Each row of numbers belongs to one of the nodes below and depends on some of the facts about them. Some rows are named. Which node is each other row?

Some rows with their names:
z813: [ 33.8 -26.0 -35.9 -22.4  -7.8  26.8 -10.8 -24.4 -25.4  41.5 -16.3 -11.1
   2.6 -15.3 -13.8 -17.7   8.9  -3.0  -4.7  35.8  23.2 -22.4  -1.1 -12.5
 -19.6   8.1  14.1 -13.6  16.1  -7.4  23.4   8.0  -7.5  -1.9]
z902: [  7.5  16.2  -7.3  20.4  -2.9 -29.4   5.1 -11.6  14.8 -24.1 -18.4   1.6
 -11.2  -0.4  10.8  24.0 -27.1   3.2  19.7  -0.7 -10.3   9.6  16.6   7.2
   2.3  13.9 -11.4   2.2 -13.8  12.9 -20.3  -6.5  36.7 -18.4]
z489: [ -2.4 -21.3 -29.1  -8.5  11.3   7.5   4.3 -37.5 -44.1  34.9  15.0 -18.3
 -30.8  -4.6   8.9  19.7   9.0 -24.5 -16.3 -10.8   0.4  14.0   5.4  29.1
 -25.8 -16.1  27.1 -19.7  -0.3   2.0   8.7   0.6 -28.5  28.1]
z243: [  2.7  -7.5 -16.3 -10.8   5.5  -6.6   3.9 -34.7 -38.9  26.8  15.5  -1.7
 -26.4  -5.4  11.4  19.9   5.4 -28.6  -8.5  -7.9  -9.8  16.1 -10.5  18.5
 -17.3 -22.0  19.2  -4.4   4.7   6.6   2.9   2.0 -13.0   7.0]
z476: [ -9.4 -14.7  31.9  -6.2 -21.4  -4.0 -13.7  18.2  17.3  -6.5 -11.2  22.3
  32.4  26.0 -26.4 -11.3  22.3  20.9  -4.5   2.7  -2.9 -17.5 -12.7 -29.7
  44.1  -8.4 -11.7  -0.1  -1.9 -14.8 -27.5  38.0   8.8 -25.5]
z937: [-32.7  25.3   2.6 -10.0   6.3  14.8   4.0  -6.0   0.8 -35.2  16.7  -1.1
  12.2  11.4   8.7  17.4 -19.5  -9.4 -14.6 -32.5  -8.8   3.9 -10.8  17.7
  -3.4 -31.9  21.3  -1.7   2.7   6.2   4.3  -3.9   2.1   7.8]
z248: [-27.8  -0.9   0.3 -12.7 -11.3 -19.8  -8.2 -27.1  23.2 -32.9  -0.7  24.0
  10.5  19.1   7.4  17.2 -28.8  11.6   0.7 -21.1 -14.3  30.9  -7.3  27.0
   4.9 -10.9   8.7 -10.5 -12.5   0.4  -9.5   7.2  19.0 -12.8]
z230: [ 32.6 -23.8  -9.8  12.2  14.3 -27.7  10.5   3.7 -45.6  24.5 -22.4 -13.3
  -6.5  -9.7   3.8  10.3  27.3 -22.0   2.3 -16.7  -5.8  15.4  -5.7  23.7
   2.4  17.2  31.8 -14.5   0.3 -38.3   5.0   7.9   4.2  -6.6]
z801: [ -5.3  16.8 -20.1  -8.3  13.7 -26.1  14.8 -23.3  -5.0  33.2   4.0  -2.4
 -16.3   4.7   4.1   6.4   2.8  10.8   1.7 -10.2 -10.9  32.7 -11.4  24.1
 -62.8  -1.6   7.9 -21.6  16.6   1.0   9.9  -0.3   2.0  21.2]
z282: [ 12.9 -31.1 -43.7 -17.1  -3.6   0.6  -2.3 -32.9 -15.1  23.7 -27.4 -21.7
 -21.6  -3.7   3.8  18.1  19.2 -24.8 -12.1  14.3  -2.1   1.4  -5.6  16.3
 -26.1  -4.0  25.8 -15.6  -0.9  -6.1  17.2  -7.0  -9.4   9.5]
z225: [-27.2   4.1 -10.9   9.4  -2.8   2.7   4.2   9.6  25.3 -28.2 -10.0   1.1
  -8.5  -6.8  13.5  13.8 -14.6 -15.3  -5.1  -9.9 -13.2   8.4  10.5   9.0
 -15.6  -7.5 -10.3  23.8  -4.9   5.2  23.4 -32.7  -8.3  11.7]
z820: [ -9.4  42.4  -7.4 -26.9 -12.3  32.4 -20.1  20.4   1.3 -13.8  21.6  14.8
  27.0   8.2   6.0 -21.0 -16.5  26.3   5.2   2.2  -5.3  -2.3 -18.4  -7.7
  32.8  10.1  -6.5 -12.2  -5.4  -4.5 -12.9  24.0  18.7 -40.0]
z840: [  6.3  23.9  -5.5 -18.9   1.5  22.2 -10.5   5.4  22.0 -25.9 -11.6   6.3
  46.3   3.9  -8.9 -21.5 -22.8  15.7   6.8   9.7  11.7 -25.7 -11.6 -21.4
  -0.6   0.7  10.6   4.8  12.9  -9.4  18.0  -1.0   4.8  -9.7]
z401: [ 18.0 -16.6 -29.4 -10.7  -2.5 -13.0  -3.9 -21.4 -11.8  19.8 -23.8  -6.5
 -24.3  -1.7  11.2  21.4   8.9 -18.2  -7.7   8.7  -8.2  15.7  -9.5   4.4
 -17.3  -6.5  18.2 -11.9   7.8  -0.8   7.4  -9.2   0.3  -4.4]
z106: [-26.3   7.4   6.9  -6.6  -9.3 -19.5 -12.7 -26.3  21.1 -25.5   7.4  26.6
  15.2  25.1   5.5  21.8 -29.3  10.1  -2.1 -21.5 -19.5  28.4  -4.7  24.1
   0.3  -7.4   8.5 -10.7 -11.3  -2.7 -12.2  13.2  32.5  -6.6]
z558: [  6.6  30.1   7.0  14.0   2.1 -21.8   8.7  26.1  23.8   2.1   4.8   6.3
   9.9  -9.0  -4.8 -26.1 -19.3  39.0  21.2  15.5  -7.8  -4.3  14.8  -8.1
  -5.5  37.8 -32.1   1.1  -2.3  -0.2 -12.8   5.3  21.7  -4.4]
z309: [ -0.5 -31.2   0.2  15.0   7.1   0.7  -4.7  20.1  -0.2  53.1  -1.5  11.7
  -0.5  -1.9 -31.8  -9.3  31.1  -8.4 -22.4  20.9  10.2 -22.8  -9.6 -20.6
 -11.2  -6.5 -19.8   3.7  11.6 -12.5   9.1  18.0 -22.9   1.2]
z457: [  3.0  -1.0   2.3   1.6  -3.5   6.2   6.7  -3.8  19.3 -41.8 -19.9  -8.8
  -4.4   2.5  12.4  28.0 -15.2 -17.5   2.1 -14.9   0.5   3.4   0.7  -0.7
   1.0  -7.8  14.4  21.6  -1.4   5.7  10.6 -30.7  -4.0   4.0]

How the nodes are related:
[z106] η z870
[z119,z360] η z230
[z148] η z639
[z148,z28,z360,z558,z639] η z617
[z172] η z148
[z189,z19,z339] η z88
[z193,z389,z782,z979] η z345
[z219,z345] η z781
[z219,z728,z980] η z799
[z221] η z30
[z225] η z732
[z234,z318,z979,z980] η z73
[z242,z333,z870] η z782
[z245,z6] η z508
[z248] η z937
[z28,z39,z73] η z827
[z324] η z772
[z360,z424] η z19
[z360] η z818
[z376] η z340
[z392,z570] η z39
[z415] η z558
[z424] η z940
[z44,z820] η z84
[z505] η z353
[z538] η z112
[z558] η z979
[z558] η z606
[z601] η z43
[z701,z93] η z710
[z701] η z918
[z728] η z988
[z728] η z44
[z73] η z193
[z782] η z820
[z801,z979] η z389
[z801] η z375
[z84] η z339
[z840] η z728
[z851] η z376
[z867] η z533
[z869] η z93
[z870] η z127
[z879] η z601
[z902] η z172
[z918] η z538
[z937] η z476
[z937] η z333
{z102,z112,z119,z172,z282,z318,z424,z431,z442,z463,z489,z49,z5,z501,z622,z813,z818,z830,z851,z980} μ b
{z106,z148,z161,z184,z189,z219,z242,z248,z28,z284,z30,z324,z360,z381,z389,z39,z476,z505,z516,z522,z538,z558,z601,z606,z617,z639,z671,z701,z720,z728,z73,z732,z772,z781,z782,z820,z867,z902,z914,z918,z93,z940,z974,z988} μ a
{z126,z146,z19,z230,z234,z243,z309,z31,z333,z401,z415,z470,z508,z570,z6,z638,z801,z870,z879} μ d
{z127,z168,z193,z221,z225,z235,z245,z339,z340,z345,z353,z375,z376,z392,z43,z44,z457,z533,z537,z552,z612,z710,z799,z829,z84,z840,z869,z88,z90,z937,z979,z990} μ c
κ 716 <- z102,z126,z193,z219,z221,z392,z463,z558,z601,z720,z90,z990
κ 607 <- z106,z112,z119,z127,z172,z243,z248,z30,z31,z333,z340,z389,z43,z431,z489,z6,z671,z732,z801,z851,z869,z914,z937,z980
κ 948 <- z146,z189,z230,z235,z245,z339,z360,z381,z442,z516,z533,z537,z570,z612,z622,z782,z940,z988
κ 167 <- z148,z184,z28,z324,z353,z39,z415,z49,z508,z538,z638,z73,z772,z781,z813,z820,z830,z84,z840,z870,z979
κ 707 <- z161,z234,z242,z284,z309,z375,z476,z5,z552,z606,z617,z639,z701,z728,z818,z829,z879,z88,z974
κ 599 <- z168,z19,z225,z282,z318,z345,z376,z401,z424,z44,z457,z470,z501,z505,z522,z710,z799,z867,z902,z918,z93
τ g <- z102,z106,z126,z184,z19,z230,z248,z282,z284,z30,z31,z318,z324,z339,z340,z353,z375,z381,z401,z424,z43,z457,z476,z5,z537,z570,z622,z732,z813,z818,z829,z840,z870,z879,z88,z902,z93,z980
τ f <- z112,z119,z127,z146,z168,z221,z243,z360,z376,z39,z415,z44,z463,z470,z489,z49,z505,z508,z538,z601,z606,z612,z617,z710,z720,z73,z799,z820,z84,z867,z869,z90,z914,z918,z937,z940,z974,z979,z988
τ e <- z148,z161,z172,z189,z193,z219,z225,z234,z235,z242,z245,z28,z309,z333,z345,z389,z392,z431,z442,z501,z516,z522,z533,z552,z558,z6,z638,z639,z671,z701,z728,z772,z781,z782,z801,z830,z851,z990

Rows to name:
No name comes twice in this set of rows, the named rows included.
[ -2.2  35.5  19.2 -14.6   6.0  11.0   6.5  38.0  26.4 -11.5  -2.5  -6.6
  21.4   1.3 -11.9 -36.0  -3.4  29.9  17.3  -5.6  17.4 -24.2  -9.2 -14.3
 -20.9   8.5   3.8   1.4  18.3  -0.6   5.7 -12.8   4.1  29.7] : z193
[-11.5   5.4  -2.5   5.1  11.5  -1.9   5.9  23.2  -5.6 -38.3 -19.9   9.7
  33.7  17.1   3.0  17.2 -14.3 -17.0  -4.3 -30.8 -12.2   2.0  -1.9  15.9
  12.4 -16.7  29.0   2.4  -7.1 -37.8  14.7  -7.0  10.4   1.3] : z339
[ 29.4  17.5  55.7  30.1  -1.9 -17.9  15.2  51.7 -20.8   4.4   3.2 -20.5
   7.4  -2.5 -19.0 -17.7  30.3   6.7  13.9  -6.0   3.8 -19.1  16.1 -21.3
  51.5  23.6 -13.7  -4.2 -15.1 -12.0 -37.7  24.8   8.7 -10.2] : z617
[  7.7  11.4  31.2  47.7   0.0 -22.7  11.7  47.3   9.3  10.3   7.3  11.9
  14.1   3.7 -24.6 -18.8   7.6  19.1  14.2  12.1  -9.2 -24.1  21.2 -18.3
  25.3  29.1 -42.2   6.4 -10.4 -23.0 -26.0  10.2  13.8  -8.0] : z639
[ 12.6  -5.2 -36.7 -18.7  10.7 -21.6  16.3 -41.1 -15.1  28.7 -18.7 -14.0
  -1.8  16.0  -9.4  17.5  -1.9   9.8  -3.6  -5.8  -8.5  13.4  -3.9  26.1
 -56.1  -2.6  43.3 -35.4  15.1 -15.4  12.9   5.0   2.4  29.3] : z980
[ 20.6 -21.8 -16.9 -14.2   3.7  10.8 -11.3 -17.6 -14.8  29.8 -15.9   3.2
   3.8  -7.4  -4.8  -8.2  10.1  -3.0   2.9  27.7  11.3 -11.8 -17.1 -12.8
  -6.3   2.9   2.2  -4.0  20.6  -1.5  16.7   5.2  -6.2 -14.9] : z126
[ 10.2  -9.5 -19.9 -16.3  -0.1  22.6 -21.0   7.2  -6.4  37.7   6.4   5.8
 -13.9 -20.2   2.5 -27.5  14.7   3.0  -1.6  23.3  20.1  -9.6 -12.2 -12.9
 -19.0  12.5 -13.6  -5.0  16.6  -3.2  28.6  -1.1 -12.9  -4.6] : z638
[ 22.5 -52.0  -8.4   6.8  -1.9   6.8  -2.4 -10.2 -23.8  54.0 -16.8  -1.0
   9.2  14.2 -36.9  -6.2  31.0 -10.8 -16.0  36.9  15.6 -38.1  -4.2 -19.0
  -2.8  -1.5   7.6 -16.3  14.9 -24.9   9.2  26.1 -16.8   2.0] : z5
[ -2.0  34.8  13.7 -32.1  -1.4  16.5  16.9  16.6  12.7 -37.1  -5.3 -36.6
   1.3   2.6  12.3   0.6  19.0 -10.2   3.9 -34.8   0.3  15.9 -14.2   3.9
   4.6 -12.7  27.7   0.1  -5.7  11.9 -10.2 -13.7   2.3  17.9] : z799
[  3.7  -1.7  16.7  -8.5 -16.7  20.7 -26.4  19.0  21.0  -5.5  17.6  10.1
  -5.3 -15.9  16.2 -25.1   4.9  25.7  11.2  20.9  15.8   9.3   3.1 -15.2
  27.3  19.9 -34.5  17.9 -10.8   7.7   2.8  -4.8   0.9 -18.2] : z772
[ 16.4 -13.0  29.8  15.9   4.5  16.6  -7.1  50.5 -11.8 -23.6 -26.3  -2.9
  38.8   7.4 -31.7  -9.0  22.6  -5.6   0.3  -9.5   7.1 -38.9   0.9 -25.9
  50.7  -0.9  11.5  13.0  -4.2 -55.1   4.7  11.9  -6.8 -20.5] : z88
[  4.1  -1.4  18.0  -6.4  -0.1  18.7   5.2  -0.2   8.6 -36.0  -3.1 -23.6
 -21.1 -10.4  22.7  11.5   8.7 -32.8   1.7 -23.1   8.6   8.9   0.0  -5.9
  16.6 -10.8  14.0  31.3 -12.0  29.8   1.4 -26.3 -21.2  18.5] : z710
[ -5.9   4.2   5.7   4.9  -4.3  30.4  -7.5  27.6  20.8 -14.7   4.3   9.4
  12.7  -6.6  -6.9 -17.0  -9.2   6.4   1.3  14.9  13.2 -25.4   7.5 -16.9
   1.3   4.1 -16.0  24.4   1.5  -0.1  20.5 -13.6 -13.1   3.2] : z990
[ 34.5  33.2 -20.7  -2.1  18.0  10.6   8.8  -9.6 -24.9  46.2   7.4 -12.7
  -2.2 -12.6  -6.8 -22.8  -8.3   7.2   5.8  27.3   3.3 -30.8  -7.1 -11.3
 -21.5  14.3  -0.8 -15.9  21.3   8.6  -7.9  10.6   2.5 -13.5] : z415

The same nodes again, as new rows of numbers:
Some nodes and their rows:
z457: [ -9.8  -7.1  -6.4 -26.1   7.2   8.9 -32.3   2.7  16.4   5.6  -5.8  -9.8
 -49.6]
z340: [-13.0 -18.7  -6.6  15.5   1.1  10.7 -21.2  -6.8   9.3  17.1   6.2 -25.3
 -18.2]
z381: [ -7.5 -16.7   3.4 -10.4   3.2  22.5  -4.8  11.1  -2.7   1.9  -3.6 -19.1
  -1.0]
z879: [ 12.3   6.7   4.4  18.2  14.7 -34.9   1.6 -16.5  -6.7   4.0  15.2 -12.5
 -32.8]
z6: [ 13.4  11.9   2.7  37.0  11.6 -39.3  -3.0 -16.2  -7.4   9.9  14.9 -20.3
 -16.3]
z19: [ -4.1  34.8  -8.8 -15.1   4.9 -27.1   2.7  -6.4  -6.8  -6.3   8.7  22.1
 -70.8]
z360: [  2.8 -14.7  -4.5 -16.4  -8.7  29.3   6.9  -6.7  10.6  -3.1  -8.1   1.9
  12.6]
z245: [ -2.2 -12.7  -6.3   3.0   5.3   9.7 -28.8  -4.4  11.2  16.1  -0.7 -29.1
 -24.5]
z102: [ 15.4  14.5  21.0   3.6  12.5 -25.5  50.0  14.9 -42.1 -22.2  12.8   9.8
  38.2]
z537: [-12.0 -15.4  -3.7   2.5   3.1   8.8 -23.0  -5.2  10.2  13.8   1.2 -25.3
 -31.3]
z282: [ 17.0  25.7  20.5 -31.7  16.6 -26.9  37.1  25.8 -35.0 -32.5   5.3  20.9
  11.7]
z221: [  6.2 -23.8 -18.7   8.6   0.2   7.7 -11.6 -14.7  21.3  12.5   5.2 -14.8
 -11.0]
z538: [ -6.8 -16.9 -17.4  12.1  -4.8  -0.8  -9.8  17.9  24.1   4.2   3.7  24.2
  38.1]
z242: [-12.4   2.1   2.5 -16.8 -10.0  36.5   1.0   2.3  -8.4   1.0 -10.7 -13.7
  -2.7]
z914: [  3.2 -22.3 -11.6   2.6  -2.6  17.8  10.1   2.9   6.1   4.1   4.2 -10.3
  24.1]
z501: [ 20.2  31.9  18.2 -31.0  17.6 -25.6  32.5  28.4 -36.3 -29.5   1.0  18.6
  16.1]
z813: [  2.9  23.0  20.8  20.3   5.8 -43.8  31.7  27.3 -28.6 -20.8   9.8  44.1
  58.3]
z353: [-25.4  -9.3  -6.8  22.7  -3.7  -8.2 -38.3   6.8  22.9  17.6   2.3   9.6
  -5.6]

Name these rows:
No name comes twice in this set of rows, the named rows included.
[  2.4  20.5   2.5  15.7   3.9 -30.1   3.4 -19.1  -9.4   1.7   9.5   1.2
 -38.4] : z230
[ 21.1  21.8  32.4  12.7   5.4 -23.5  43.6   4.2 -38.7 -19.0  -0.3   4.5
  58.8] : z172
[  5.7  13.1 -18.7  38.7   3.5 -60.8  -3.0  -8.6  18.9   5.4  18.8  36.3
  -3.3] : z508
[ -7.0 -11.1   1.6 -37.8  10.6  19.3 -15.9  21.2   5.7  -6.0  -5.3 -11.1
 -17.7] : z93
[ -1.7  -4.7  -5.6 -22.3   8.1   9.4 -38.3   3.9  15.6   7.1  -6.8 -17.7
 -43.2] : z225
[ -7.7   6.1 -28.9 -35.4  -9.2  17.0 -11.8  -3.8  22.7   2.1  -4.0  16.0
 -58.4] : z44
[  7.9  35.9  15.3 -34.4   8.4 -19.9  42.6  25.3 -38.5 -33.1   3.4  33.5
   1.2] : z424
[-30.6  -1.1  -4.4  21.5 -14.6   1.2 -31.9  -2.9  22.9  13.8  -3.8  19.5
  -6.5] : z840
[  6.6  29.0  18.5  20.9   6.9 -44.7  28.7  30.5 -29.1 -17.4   6.2  40.4
  63.1] : z830
[-15.2  -3.4  14.3  14.2 -11.2   8.2 -27.2   7.7  13.9   5.9 -17.6  11.8
  41.6] : z148
[ -6.1  -9.2  13.4 -38.3   1.6  24.5 -16.9   7.1   7.2  -9.0 -17.5  -2.8
 -10.2] : z902
[ 10.2  20.1   2.1 -10.1  16.3 -40.3 -11.8  -6.8  -1.6  -5.3   8.4   8.7
 -57.7] : z401
[ 14.1  18.7   6.0  18.4   2.9 -48.0  40.5  21.0 -16.0 -22.7  12.9  56.2
  67.8] : z49
[ -1.3 -13.0  10.8  14.2  -4.4  15.4 -28.5 -21.5  14.3  14.3 -13.3 -29.4
  -7.8] : z392

